Below are the code and all the weights of a small trained network. Each question names an input and a target symbol and asks about switching units off, where a switched-off unit gives its printed mean instead of its output.

import numpy as np


def w(rows, s, z=0):
    codes = np.array(rows[::2]) - 128.0
    scale = np.full(codes.shape[1], s)
    scale[-1] = z or s
    return codes * scale


def f(y):
    return np.maximum(y, 0)


def softmax(a):
    e = np.exp(a - a.max(-1, keepdims=True))
    return e / e.sum(-1, keepdims=True)


def log_softmax(a):
    a = a - a.max(-1, keepdims=True)
    return a - np.log(np.exp(a).sum(-1, keepdims=True))


def net(x, mask):
    ids = ['αγδεζμ'.index(c) for c in x.split()]
    T = len(ids)
    res = E[ids] + P[:T]
    r = res
    for j in range(2):
        rows = slice(4 * j, 4 * j + 4)
        q, k, v = (r @ M[0][rows].T for M in (Q, K, V))
        z = softmax(np.where(np.tri(T) > 0, q @ k.T / 4**0.5, -1e9)) @ v
        o = O[0][rows]
        res = res + np.where(mask[j], z, o[:, -1]) @ o[:, :-1]
    y = f(res @ A[0][:, :-1].T + A[0][:, -1])
    res = res + np.where(mask[2:18], y, B[0][:, -1]) @ B[0][:, :-1]
    return log_softmax(res[-1] @ U[:, :-1].T + U[:, -1])


Q, K, V, O, A, B = {}, {}, {}, {}, {}, {}
E = w([
[154,85,166,57],'α',
[176,98,146,57],'γ',
[161,80,121,69],'δ',
[169,65,162,101],'ε',
[111,18,156,123],'ζ',
[126,23,250,147],'μ',
],0.014)
P = w([
[20,117,170,29],'0',
[157,60,46,89],'1',
[157,77,185,68],'2',
[30,167,101,95],'3',
[128,60,55,127],'4',
[170,96,210,82],'5',
[47,197,89,123],'6',
[141,97,45,150],'7',
[188,111,231,98],'8',
[64,220,81,148],'9',
[143,121,37,171],'10',
[206,121,237,124],'11',
[82,250,66,176],'12',
[134,138,39,202],'13',
],0.013)
Q[0] = w([
[121,129,191,114],'head 0',
[119,95,183,113],'head 0',
[123,166,142,177],'head 0',
[116,181,138,217],'head 0',
[131,201,180,98],'head 1',
[110,136,165,178],'head 1',
[210,94,51,173],'head 1',
[93,113,3,187],'head 1',
],0.015)
K[0] = w([
[57,135,132,67],'head 0',
[103,99,174,84],'head 0',
[91,197,105,161],'head 0',
[113,218,114,225],'head 0',
[126,113,83,2],'head 1',
[158,44,116,106],'head 1',
[173,223,179,194],'head 1',
[215,142,64,253],'head 1',
],0.012)
V[0] = w([
[17,122,166,89],'head 0',
[158,91,143,149],'head 0',
[158,112,120,148],'head 0',
[116,166,118,107],'head 0',
[120,98,83,204],'head 1',
[94,93,19,92],'head 1',
[188,216,151,52],'head 1',
[208,182,249,138],'head 1',
],0.014)
O[0] = w([
[145,145,37,104,253],'head 0',
[174,180,167,114,163],'head 0',
[138,140,157,137,110],'head 0',
[90,82,95,133,92],'head 0',
[211,163,164,152,44],'head 1',
[180,212,150,71,169],'head 1',
[29,71,182,58,75],'head 1',
[43,8,151,211,70],'head 1',
],0.013,0.011)
A[0] = w([
[90,148,83,201,60],'neuron 0',
[31,192,186,119,184],'neuron 1',
[203,105,198,78,200],'neuron 2',
[123,181,205,88,157],'neuron 3',
[223,111,156,123,141],'neuron 4',
[128,166,103,94,86],'neuron 5',
[197,41,182,116,208],'neuron 6',
[118,106,194,103,89],'neuron 7',
[227,7,189,86,19],'neuron 8',
[134,184,197,181,114],'neuron 9',
[205,58,137,118,104],'neuron 10',
[157,171,123,206,91],'neuron 11',
[185,110,65,109,67],'neuron 12',
[189,84,167,160,253],'neuron 13',
[102,230,80,159,181],'neuron 14',
[105,223,185,135,3],'neuron 15',
],0.012,0.004)
B[0] = w([
[141,150,114,60,144],'neuron 0',
[184,148,86,121,145],'neuron 1',
[157,174,212,97,198],'neuron 2',
[62,95,113,169,179],'neuron 3',
[126,81,82,95,214],'neuron 4',
[109,86,165,184,226],'neuron 5',
[194,139,173,172,148],'neuron 6',
[140,129,49,136,132],'neuron 7',
[168,252,32,195,148],'neuron 8',
[147,130,165,103,143],'neuron 9',
[169,115,126,177,168],'neuron 10',
[110,146,134,163,175],'neuron 11',
[90,126,199,168,250],'neuron 12',
[55,84,148,83,157],'neuron 13',
[132,116,58,65,233],'neuron 14',
[146,150,84,150,162],'neuron 15',
],0.02)
U = w([
[1,105,75,153,128],'α',
[97,193,40,114,229],'γ',
[31,201,151,153,133],'δ',
[141,229,114,159,74],'ε',
[181,70,128,92,133],'ζ',
[112,60,75,245,4],'μ',
],0.0066,0.0028)

Each question gives the input, a string of symbols that net reads in full, and the target symbol t.
The units are the heads (4 rows each of Q, K, V and O) and the neurons (one row each of A and B). Each row of codes is followed by its name. A weight is (code - 128) times the scale printed after its matrix; where a second scale follows, it is the last column's (O, A, B and U).
mask holds one flag per unit, heads first, then neurons. A switched-off unit (its flag False) gives its mean, the last column of its rows in O or B, instead of its output. The means were averaged over made-up inputs and are rounded, as every weight is.
A unit's drop is (log p(t) with every unit on - log p(t) with that unit switched off) / (log p(t) with every unit on - log p(t) with every unit switched off).
The circuit of an input: a set's keep is (log p(t) with only the set's units on - log p(t) with every unit switched off) / (log p(t) with every unit on - log p(t) with every unit switched off). Starting from the 12 units with the biggest drops (on a tie, the unit counted first), units are removed one at a time, each time the one whose removal leaves the highest keep (on an exact tie, the one counted first), for as long as the keep stays at least 0.8.
units of the circuit, in order: the units of the circuit, biggest drop first
k most important neurons: the k neurons with the biggest drops, biggest first
which heads matter: for each layer, one digit per head in row order, 1 if its drop is at least 0.15 and else 0, layers parted by /
input δ α δ δ γ ε, target δ: 3 most important neurons => [neuron 14; neuron 2; neuron 4]
input γ μ μ α μ ζ ε γ ε, target γ: units of the circuit, in order => [head 1; neuron 12; neuron 8]
input δ δ γ ε α γ ζ δ ε ζ γ μ, target δ: which heads matter => 11
input ε γ μ δ ε ε μ α δ ζ γ, target ζ: which heads matter => 10
input ζ γ α ε ε, target ε: which heads matter => 10
input γ α μ μ γ ζ, target γ: 3 most important neurons => [neuron 12; neuron 5; neuron 8]
input ζ ε ζ δ ε δ ζ δ δ ε α δ ζ δ, target ζ: units of the circuit, in order => [neuron 4; head 1; head 0]
input δ γ ζ γ δ γ δ γ α μ γ ε, target δ: units of the circuit, in order => [head 1; neuron 2; neuron 3]
input ζ δ γ ε ζ, target ζ: units of the circuit, in order => [neuron 4; head 1; neuron 8]
input ζ ε γ μ δ μ ζ, target γ: 2 most important neurons => [neuron 14; neuron 15]
input α ε ε ζ α, target ζ: which heads matter => 01
input ε μ μ ε α, target μ: which heads matter => 01
input ε α μ ζ δ ζ γ δ μ ζ γ γ, target ε: which heads matter => 00
input ε μ γ δ δ ζ δ δ, target ζ: which heads matter => 00
input δ ε μ δ ε ζ ζ μ μ, target δ: 3 most important neurons => [neuron 14; neuron 4; neuron 2]
input δ ζ ζ δ δ γ, target δ: which heads matter => 01
input δ δ ε ζ ε μ γ ζ μ α γ α μ γ, target μ: 3 most important neurons => [neuron 2; neuron 14; neuron 6]
input ζ α ζ μ δ, target μ: which heads matter => 01
input γ ζ ζ α μ δ μ α α ζ α, target ζ: which heads matter => 10
input γ ζ ζ ε γ δ ζ γ, target ζ: which heads matter => 00
input α γ δ μ μ δ, target α: units of the circuit, in order => [head 1]
input δ δ γ ε μ μ γ ε, target μ: which heads matter => 01
input γ μ δ α ζ δ ζ ζ, target ζ: 4 most important neurons => [neuron 4; neuron 2; neuron 14; neuron 9]
input μ ε μ μ, target γ: which heads matter => 11
input μ ε δ, target μ: 3 most important neurons => [neuron 2; neuron 14; neuron 10]
input α γ ε δ ε δ δ δ μ, target α: units of the circuit, in order => [head 1]
